Below is a small trained network, with its code and all its weights. Each question gives an input and a target symbol and asks what happens when units are switched off, that is, made to give their printed mean instead of their output.

import numpy as np


def w(rows, s, z=0):
    codes = np.array(rows[::2]) - 128.0
    scale = np.full(codes.shape[1], s)
    scale[-1] = z or s
    return codes * scale


def f(y):
    return y / 2 * (1 + np.tanh(0.7978845608 * (y + 0.044715 * y**3)))


def softmax(a):
    e = np.exp(a - a.max(-1, keepdims=True))
    return e / e.sum(-1, keepdims=True)


def log_softmax(a):
    a = a - a.max(-1, keepdims=True)
    return a - np.log(np.exp(a).sum(-1, keepdims=True))


def net(x, mask):
    ids = ['ΓΔΘΛΦΨΩαεζμξπστ'.index(c) for c in x.split()]
    T = len(ids)
    res = E[ids] + P[:T]
    r = res
    for j in range(3):
        rows = slice(3 * j, 3 * j + 3)
        q, k, v = (r @ M[0][rows].T for M in (Q, K, V))
        z = softmax(np.where(np.tri(T) > 0, q @ k.T / 3**0.5, -1e9)) @ v
        o = O[0][rows]
        res = res + np.where(mask[j], z, o[:, -1]) @ o[:, :-1]
    y = f(res @ A[0][:, :-1].T + A[0][:, -1])
    res = res + np.where(mask[3:27], y, B[0][:, -1]) @ B[0][:, :-1]
    return log_softmax(res[-1] @ U[:, :-1].T + U[:, -1])


Q, K, V, O, A, B = {}, {}, {}, {}, {}, {}
E = w([
[36,138,137,45,140],'Γ',
[73,59,130,125,186],'Δ',
[164,94,106,159,165],'Θ',
[113,70,124,109,171],'Λ',
[89,27,88,149,88],'Φ',
[184,59,186,131,182],'Ψ',
[91,170,105,189,102],'Ω',
[42,117,53,94,78],'α',
[150,144,84,157,158],'ε',
[179,113,113,151,189],'ζ',
[185,106,68,76,92],'μ',
[217,141,66,169,173],'ξ',
[173,131,175,163,100],'π',
[160,190,50,4,101],'σ',
[122,69,121,131,173],'τ',
],0.021)
P = w([
[114,162,170,144,157],'0',
[132,147,141,134,161],'1',
[148,131,127,129,156],'2',
[157,115,110,116,156],'3',
[177,107,97,112,153],'4',
[202,98,87,101,146],'5',
[186,79,63,92,144],'6',
[229,80,68,95,123],'7',
[255,75,70,107,88],'8',
[249,64,77,116,88],'9',
[254,90,92,127,108],'10',
],0.0066)
Q[0] = w([
[216,37,62,170,209],'h1',
[148,88,181,140,60],'h1',
[174,58,31,111,194],'h1',
[112,96,50,162,95],'h2',
[108,199,158,66,64],'h2',
[169,112,44,132,138],'h2',
[139,169,176,178,54],'h3',
[210,4,118,108,168],'h3',
[117,169,173,48,87],'h3',
],0.012)
K[0] = w([
[164,62,62,102,42],'h1',
[149,134,176,162,147],'h1',
[124,127,11,129,47],'h1',
[96,158,77,144,59],'h2',
[137,161,202,195,168],'h2',
[189,87,34,125,102],'h2',
[82,164,149,122,168],'h3',
[190,12,109,124,160],'h3',
[119,226,125,91,136],'h3',
],0.012)
V[0] = w([
[98,109,130,174,197],'h1',
[107,52,83,80,94],'h1',
[110,188,107,55,131],'h1',
[106,77,138,107,25],'h2',
[129,135,207,149,132],'h2',
[82,119,124,89,163],'h2',
[149,147,174,141,157],'h3',
[172,162,244,99,77],'h3',
[135,254,142,72,115],'h3',
],0.0096)
O[0] = w([
[103,128,189,199,139,110],'h1',
[179,119,95,131,77,245],'h1',
[224,190,177,72,116,136],'h1',
[153,98,72,52,85,154],'h2',
[79,78,93,164,185,42],'h2',
[139,91,208,181,103,143],'h2',
[140,103,128,110,172,103],'h3',
[109,80,55,109,254,38],'h3',
[119,172,127,77,183,2],'h3',
],0.0084,0.0088)
A[0] = w([
[54,74,168,206,165,74],'n1',
[39,109,171,96,140,54],'n2',
[94,65,173,28,130,106],'n3',
[18,179,132,52,92,73],'n4',
[131,38,149,82,90,146],'n5',
[45,80,209,72,111,171],'n6',
[129,69,221,187,177,161],'n7',
[171,127,181,178,72,19],'n8',
[18,102,224,130,111,13],'n9',
[164,252,105,107,204,141],'n10',
[46,182,17,137,58,70],'n11',
[175,184,110,169,105,23],'n12',
[90,140,136,158,102,77],'n13',
[79,10,215,62,63,162],'n14',
[43,163,50,127,127,136],'n15',
[179,147,90,157,106,60],'n16',
[187,207,144,99,121,175],'n17',
[94,249,210,209,142,255],'n18',
[88,137,16,93,149,51],'n19',
[81,195,150,173,91,187],'n20',
[133,47,73,139,89,212],'n21',
[134,254,104,185,14,238],'n22',
[138,59,81,134,127,15],'n23',
[74,229,96,55,59,72],'n24',
],0.0082,0.0052)
B[0] = w([
[144,158,130,150,50,145],'n1',
[191,113,185,254,157,131],'n2',
[77,156,126,231,192,138],'n3',
[170,79,206,195,59,146],'n4',
[161,160,101,151,154,188],'n5',
[140,178,155,187,108,144],'n6',
[221,121,144,68,73,155],'n7',
[111,126,176,122,197,181],'n8',
[172,251,196,143,147,135],'n9',
[87,135,119,167,117,153],'n10',
[193,42,201,72,156,160],'n11',
[180,139,192,171,169,155],'n12',
[208,93,194,126,129,131],'n13',
[128,232,146,175,215,193],'n14',
[113,162,142,23,140,129],'n15',
[75,197,166,201,138,173],'n16',
[107,113,92,106,144,184],'n17',
[65,38,86,86,191,163],'n18',
[76,127,250,129,161,130],'n19',
[82,46,99,74,184,148],'n20',
[65,144,127,148,78,219],'n21',
[42,126,97,85,178,253],'n22',
[153,97,193,68,170,147],'n23',
[161,65,169,174,145,166],'n24',
],0.0076,0.019)
U = w([
[100,103,178,38,85,108],'Γ',
[104,144,188,109,186,1],'Δ',
[118,56,99,136,111,84],'Θ',
[130,130,130,109,135,110],'Λ',
[2,147,83,162,41,119],'Φ',
[154,103,38,170,132,208],'Ψ',
[116,126,110,100,148,63],'Ω',
[114,189,78,104,135,196],'α',
[66,121,89,69,147,122],'ε',
[190,51,123,126,185,85],'ζ',
[93,176,21,66,74,239],'μ',
[122,104,65,152,207,50],'ξ',
[113,122,113,97,146,95],'π',
[119,205,142,9,180,169],'σ',
[128,111,138,111,119,117],'τ',
],0.0096,0.0055)

Each question gives the input, a string of symbols that net reads in full, and the target symbol t.
The units are the heads (3 rows each of Q, K, V and O) and the neurons (one row each of A and B). Each row of codes is followed by its name. A weight is (code - 128) times the scale printed after its matrix; where a second scale follows, it is the last column's (O, A, B and U).
mask holds one flag per unit, heads first, then neurons. A switched-off unit (its flag False) gives its mean, the last column of its rows in O or B, instead of its output. The means were averaged over made-up inputs and are rounded, as every weight is.
A unit's drop is (log p(t) with every unit on - log p(t) with that unit switched off) / (log p(t) with every unit on - log p(t) with every unit switched off).
The circuit of an input: a set's keep is (log p(t) with only the set's units on - log p(t) with every unit switched off) / (log p(t) with every unit on - log p(t) with every unit switched off). Starting from the 12 units with the biggest drops (on a tie, the unit counted first), units are removed one at a time, each time the one whose removal leaves the highest keep (on an exact tie, the one counted first), for as long as the keep stays at least 0.8.
units of the circuit, in order: the units of the circuit, biggest drop first
most important unit: the unit with the biggest drop
top k neurons: the k neurons with the biggest drops, biggest first
which heads matter: for each layer, one digit per head in row order, 1 if its drop is at least 0.15 and else 0, layers parted by /
drop when u is switched off: that unit's drop, to one decimal
input ξ τ α Λ π Φ Φ Φ Γ Δ, target Φ: which heads matter : 001
input α ζ Γ Φ ζ Ψ Λ Λ, target Ψ: top 2 neurons : (n22, n5)
input Λ Θ Ω Γ Λ σ Θ ε ε α ξ, target α: units of the circuit, in order : (n16, h1, n24)
input τ Γ ξ Ψ σ ξ Ω Φ Ψ τ, target Ψ: top 2 neurons : (n22, n5)
input Δ π Δ ζ Δ ξ, target ξ: units of the circuit, in order : (h2, n18, h1)
input μ Θ Φ π Γ τ ε, target Φ: units of the circuit, in order : (h3, n21, h1)
input Γ Λ ξ ε τ Θ α Ω Γ Φ Λ, target Φ: units of the circuit, in order : (n21, h3)
input Ω Λ Θ Δ Ψ ε Γ ζ μ ξ, target μ: units of the circuit, in order : (h2, h1)
input μ Λ Γ Θ Φ Φ Δ α π, target Φ: units of the circuit, in order : (n11, h3)
input ξ Θ ξ Λ ε, target ε: which heads matter : 110
input Φ ξ σ ξ τ Λ Δ, target σ: units of the circuit, in order : (h1)
input Ψ Φ τ Ψ Ψ Ψ σ σ Ω π ζ, target σ: which heads matter : 110
input Δ σ Ω α Γ, target Δ: which heads matter : 000
input Φ σ Ω ζ Λ, target σ: which heads matter : 110
input Γ Λ α ξ Φ τ ε μ ε ξ Θ, target μ: units of the circuit, in order : (h1, h2, n11)
input τ π Φ σ ε, target σ: top 3 neurons : (n22, n8, n12)
input ξ μ Ω Λ Ψ Θ ε Γ Γ, target Δ: most important unit : h1
input ξ Γ ζ, target ζ: top 4 neurons : (n21, n22, n7, n18)
input Λ Φ σ Θ Θ ζ τ, target σ: units of the circuit, in order : (h1, n24)
input ζ Γ Θ Δ ξ Φ ξ ξ τ Λ, target Φ: most important unit : n21
input ζ ξ ζ Ω Δ Φ τ ε Δ Φ ζ, target Φ: units of the circuit, in order : (n21, h3, h1)
input Γ Ψ Φ τ Ψ ξ ξ τ, target Ψ: which heads matter : 001
input Λ ξ ξ Γ Φ ζ σ ξ Λ Θ, target σ: top 2 neurons : (n8, n22)
input Φ α ζ Φ Φ Ψ Φ Θ, target Φ: top 2 neurons : (n21, n16)
input σ Δ Φ Λ Λ Δ α, target Γ: top 3 neurons : (n11, n24, n4)
input ζ Ω Θ Φ Δ, target Φ: drop when n12 is switched off : 0.1
input Γ ξ ξ, target ξ: drop when n18 is switched off : 0.4
input α ζ μ, target μ: drop when n14 is switched off : 0.2
input ζ Ω Θ μ α Λ σ ε Γ Φ ξ, target Φ: drop when n16 is switched off : 0.2
input ξ μ ξ, target μ: top neuron : (n14)
